Below are the code and all the weights of a small trained network. Each question names an input and a class and asks about switching units off, where a switched-off unit gives its printed mean instead of its output.

import numpy as np


def w(rows, s, z=0):
    codes = np.array(rows[::2]) - 128.0
    scale = np.full(codes.shape[1], s)
    scale[-1] = z or s
    return codes * scale


def norm(h):
    return h / np.sqrt((h * h).mean(-1, keepdims=True) + 1e-5)


def f(y):
    return np.maximum(y, 0)


def log_softmax(a):
    a = a - a.max(-1, keepdims=True)
    return a - np.log(np.exp(a).sum(-1, keepdims=True))


def net(x, mask):
    res = np.array(x, float).reshape(1, 4) / 4 @ E
    u = 0
    for l in range(4):
        y = f(norm(res) @ A[l][:, :-1].T + A[l][:, -1])
        res = res + np.where(mask[u : u + 4], y, B[l][:, -1]) @ B[l][:, :-1]
        u += 4
    return log_softmax(norm(res)[-1] @ U[:, :-1].T + U[:, -1])


A, B = {}, {}
E = w([
[125,160,20,125],'x0',
[89,125,2,151],'x1',
[50,109,119,106],'x2',
[119,31,57,82],'x3',
],0.0068)
A[0] = w([
[14,140,199,180,9],'0.n0',
[153,179,208,199,72],'0.n1',
[116,254,158,112,69],'0.n2',
[57,112,139,108,80],'0.n3',
],0.0093,0.0016)
B[0] = w([
[170,3,223,54,220],'0.n0',
[120,254,77,169,254],'0.n1',
[86,115,185,157,235],'0.n2',
[104,94,80,162,185],'0.n3',
],0.0092,0.0041)
A[1] = w([
[111,248,154,71,238],'1.n0',
[171,186,199,176,253],'1.n1',
[69,133,107,163,252],'1.n2',
[168,160,174,169,164],'1.n3',
],0.013,0.0012)
B[1] = w([
[135,144,251,150,224],'1.n0',
[149,166,225,189,255],'1.n1',
[181,167,195,90,192],'1.n2',
[125,185,139,134,209],'1.n3',
],0.015,0.0067)
A[2] = w([
[180,74,79,153,214],'2.n0',
[222,110,75,95,249],'2.n1',
[247,126,152,157,231],'2.n2',
[106,99,161,177,62],'2.n3',
],0.015,0.0012)
B[2] = w([
[31,225,88,142,193],'2.n0',
[99,137,2,66,223],'2.n1',
[69,207,105,110,254],'2.n2',
[203,198,88,207,181],'2.n3',
],0.009,0.008)
A[3] = w([
[86,83,74,98,145],'3.n0',
[88,2,91,156,113],'3.n1',
[71,11,212,135,100],'3.n2',
[239,125,14,120,1],'3.n3',
],0.0078,0.0017)
B[3] = w([
[42,71,154,82,252],'3.n0',
[80,41,108,252,197],'3.n1',
[194,1,105,126,216],'3.n2',
[186,188,107,85,192],'3.n3',
],0.0089,0.0031)
U = w([
[110,37,114,131,31],'0',
[196,48,134,122,4],'1',
[96,174,3,75,224],'2',
[151,228,254,178,222],'3',
],0.0099,0.0033)

Each question gives the input, the list of numbers given to net, and the class t.
The units are the neurons (one row each of A and B). Each row of codes is followed by its name. A weight is (code - 128) times the scale printed after its matrix; where a second scale follows, it is the last column's (A, B and U).
mask holds one flag per neuron, layer by layer. A switched-off neuron (its flag False) gives its mean, the last column of its row in B, instead of its output. The means were averaged over made-up inputs and are rounded, as every weight is.
A unit's drop is (log p(t) with every unit on - log p(t) with that unit switched off) / (log p(t) with every unit on - log p(t) with every unit switched off).
The circuit of an input: a set's keep is (log p(t) with only the set's units on - log p(t) with every unit switched off) / (log p(t) with every unit on - log p(t) with every unit switched off). Starting from the 12 units with the biggest drops (on a tie, the unit counted first), units are removed one at a time, each time the one whose removal leaves the highest keep (on an exact tie, the one counted first), for as long as the keep stays at least 0.8.
circuit, biggest first: the units of the circuit, biggest drop first
most important unit: the unit with the biggest drop
k most important neurons: the k neurons with the biggest drops, biggest first
top k neurons in layer l: the k neurons of layer l with the biggest drops, biggest first
drop of u: that unit's drop, to one decimal
input [-3,3,1,-1], class 0: most important neuron : 0.n0
input [-2,-4,5,5], class 0: 2 most important neurons : 1.n1, 1.n0
input [-2,5,3,-1], class 1: 4 most important neurons : 1.n1, 1.n0, 0.n1, 0.n0
input [-2,-2,3,5], class 0: top 2 neurons in layer 0 : 0.n1, 0.n2
input [1,-3,-2,3], class 2: top 2 neurons in layer 1 : 1.n0, 1.n1
input [8,-8,-5,4], class 2: circuit, biggest first : 0.n1, 1.n0, 1.n1
input [0,-4,1,3], class 0: top 2 neurons in layer 2 : 2.n2, 2.n1
input [-7,-2,2,7], class 0: 2 most important neurons : 1.n1, 1.n0
input [2,4,-1,-2], class 2: 4 most important neurons : 0.n1, 1.n1, 1.n0, 2.n2
input [7,-8,4,3], class 2: 3 most important neurons : 0.n1, 1.n0, 1.n1
input [-8,4,-4,3], class 2: top 3 neurons in layer 1 : 1.n0, 1.n1, 1.n3
input [-5,4,2,1], class 0: 2 most important neurons : 0.n0, 1.n1
input [-1,2,5,1], class 1: 2 most important neurons : 1.n1, 2.n2
input [3,3,-4,1], class 2: most important neuron : 1.n1
input [1,4,6,-2], class 1: 3 most important neurons : 1.n1, 0.n1, 1.n0
input [-6,3,3,6], class 0: 4 most important neurons : 1.n1, 2.n2, 0.n1, 1.n0
input [4,0,5,1], class 2: top 2 neurons in layer 0 : 0.n1, 0.n2
input [-2,3,-4,2], class 2: top 2 neurons in layer 1 : 1.n1, 1.n0
input [2,-6,7,6], class 0: drop of 1.n1 : 0.8
input [8,-5,-7,3], class 2: most important unit : 0.n1
input [-6,6,6,1], class 1: drop of 0.n1 : -0.1
input [1,0,-8,5], class 2: drop of 3.n3 : 0.0
